Below are the code and all the weights of a small trained network. Each question names an input and a class and asks about switching units off, where a switched-off unit gives its printed mean instead of its output.

import numpy as np


def w(rows, s, z=0):
    codes = np.array(rows[::2]) - 128.0
    scale = np.full(codes.shape[1], s)
    scale[-1] = z or s
    return codes * scale


def f(y):
    return y / 2 * (1 + np.tanh(0.7978845608 * (y + 0.044715 * y**3)))


def log_softmax(a):
    a = a - a.max(-1, keepdims=True)
    return a - np.log(np.exp(a).sum(-1, keepdims=True))


def net(x, mask):
    res = np.array(x, float).reshape(1, 6) / 4 @ E
    y = f(res @ A[0][:, :-1].T + A[0][:, -1])
    res = res + np.where(mask, y, B[0][:, -1]) @ B[0][:, :-1]
    return log_softmax(res[-1] @ U[:, :-1].T + U[:, -1])


A, B = {}, {}
E = w([
[97,202,158,151,163,237],'x0',
[129,138,126,131,125,123],'x1',
[129,133,126,132,126,127],'x2',
[197,113,189,184,198,75],'x3',
[128,122,129,124,130,131],'x4',
[191,182,115,9,192,123],'x5',
],0.012)
A[0] = w([
[110,103,92,185,86,62,93],'n1',
[173,217,211,100,144,159,99],'n2',
[180,127,161,102,184,53,161],'n3',
[118,86,47,32,77,68,243],'n4',
[80,149,102,71,87,242,183],'n5',
[183,83,151,145,171,42,136],'n6',
[243,99,148,146,83,13,180],'n7',
[113,78,130,147,13,34,238],'n8',
[194,63,206,128,120,42,124],'n9',
[144,154,241,216,224,94,218],'n10',
[121,97,207,255,65,75,254],'n11',
],0.0083,0.0053)
B[0] = w([
[132,60,110,80,112,208,170],'n1',
[205,75,186,65,163,185,179],'n2',
[106,153,180,74,167,59,205],'n3',
[205,157,22,94,83,16,219],'n4',
[78,214,102,152,130,201,201],'n5',
[71,174,167,102,219,97,204],'n6',
[41,135,125,61,184,109,234],'n7',
[44,52,13,124,148,146,226],'n8',
[36,154,137,113,199,115,205],'n9',
[157,69,254,183,185,161,235],'n10',
[78,72,124,186,170,201,247],'n11',
],0.0078,0.013)
U = w([
[113,59,2,157,81,125,170],'0',
[75,61,122,115,181,152,65],'1',
[191,165,44,51,90,61,112],'2',
[107,188,159,83,176,58,74],'3',
[33,167,148,197,42,183,253],'4',
[181,86,171,245,163,154,60],'5',
[156,206,84,61,170,197,143],'6',
[221,83,202,71,158,162,103],'7',
],0.0099,0.0037)

Each question gives the input, the list of numbers given to net, and the class t.
The units are the neurons (one row each of A and B). Each row of codes is followed by its name. A weight is (code - 128) times the scale printed after its matrix; where a second scale follows, it is the last column's (A, B and U).
mask holds one flag per neuron, in row order. A switched-off neuron (its flag False) gives its mean, the last column of its row in B, instead of its output. The means were averaged over made-up inputs and are rounded, as every weight is.
A unit's drop is (log p(t) with every unit on - log p(t) with that unit switched off) / (log p(t) with every unit on - log p(t) with every unit switched off).
The circuit of an input: a set's keep is (log p(t) with only the set's units on - log p(t) with every unit switched off) / (log p(t) with every unit on - log p(t) with every unit switched off). Starting from all 11 units, units are removed one at a time, each time the one whose removal leaves the highest keep (on an exact tie, the one counted first), for as long as the keep stays at least 0.8.
circuit, biggest first: the units of the circuit, biggest drop first
top k neurons: the k neurons with the biggest drops, biggest first
drop of u: that unit's drop, to one decimal
input [-5,2,0,-6,-1,2], class 2: circuit, biggest first => n4
input [6,-1,8,1,-3,-5], class 5: circuit, biggest first => n10, n7
input [8,-3,5,1,-3,4], class 7: circuit, biggest first => n2, n8
input [0,-7,4,4,7,1], class 3: circuit, biggest first => n8, n1
input [1,-4,6,1,-4,8], class 7: circuit, biggest first => n2, n8
input [-5,-1,4,-5,2,3], class 2: top 2 neurons => n4, n11
input [-6,6,1,0,0,5], class 2: top 2 neurons => n4, n10
input [6,4,-6,3,-5,2], class 7: top 2 neurons => n2, n11
input [7,-1,-5,1,-7,-5], class 5: circuit, biggest first => n10, n7
input [0,-4,-2,-7,-3,4], class 2: top 2 neurons => n4, n11
input [-8,-1,5,-2,3,-3], class 0: drop of n4 => 0.2
input [2,2,-6,1,-1,-1], class 5: drop of n8 => 0.1
input [0,2,5,-4,-5,5], class 2: drop of n4 => 0.2
input [4,7,1,8,0,8], class 7: circuit, biggest first => n2
